Each row has a name. After each piece below comes the name of the row it's from, unless a question asks for something else. Each question is about the rows just above it. Places in a row count from 0.

(161): [ 25 -32 -30  20  13  26  25 -30   0  43 -25  30  16 -10  22]
(67): [ 10  42 -45 -16  -2 -30 -63  33  22 -90 -23 -43  33  -2  36]
(134): [-26 -43   1  10 -38  -5   0 -37 -21  32  -1 -21  39 -46  16]
(122): [-29 -17  33   0   7 -35 -32  14  36 -24  23  -3 -32 -34  -3]
(187): [ 44  29 -30  14  32 -19  75  -5   5  27  36  79   3 -32 -36]
(96): [-26 -43  -9  10 -38  -5   0 -37  20  32  -1 -21  39 -46  16]
(127): [  7  33 -23 -22  22  43  21  -1  37  40   7  16 -52  -2  24]
(75): [-26 -43   1  10 -38  -5   0 -37  20   2  -1 -21  39 -46  16]
(132): [ 27  17  29  -1 -19 -16  56 -50  -8 -25  -1   9  12  25  16]
(69): [ 25 -32 -30  20  13  26  25 -30   0  43  35  -1  62 -14   1]
Print row (122).
[-29 -17  33   0   7 -35 -32  14  36 -24  23  -3 -32 -34  -3]
[37] is at row and place
(127), 8
Print row (69).
[ 25 -32 -30  20  13  26  25 -30   0  43  35  -1  62 -14   1]
[ 27  17  29  -1 -19 -16  56 -50  -8 -25  -1   9  12  25  16] is in which row?
(132)
Print row (96).
[-26 -43  -9  10 -38  -5   0 -37  20  32  -1 -21  39 -46  16]

(69): [ 46  85  90 -16   7 -32 -21]
(122): [ 33  85 -26  11 -32 -16 -43]
(161): [-21  85 -35 -48 -22 -18 -48]
(187): [-20  85 -20   3  11  21 -44]
(202): [ 25  85  17 -46 -47 -34 -30]
How many times does (187) hold [-20]?
2
Print row (161).
[-21  85 -35 -48 -22 -18 -48]
Where in the named rows is [-44]?
(187), 6
Row and place of [-35] in the named rows:
(161), 2
Times [-49] occurs in (161):
0
Where in the named rows is [-22]?
(161), 4

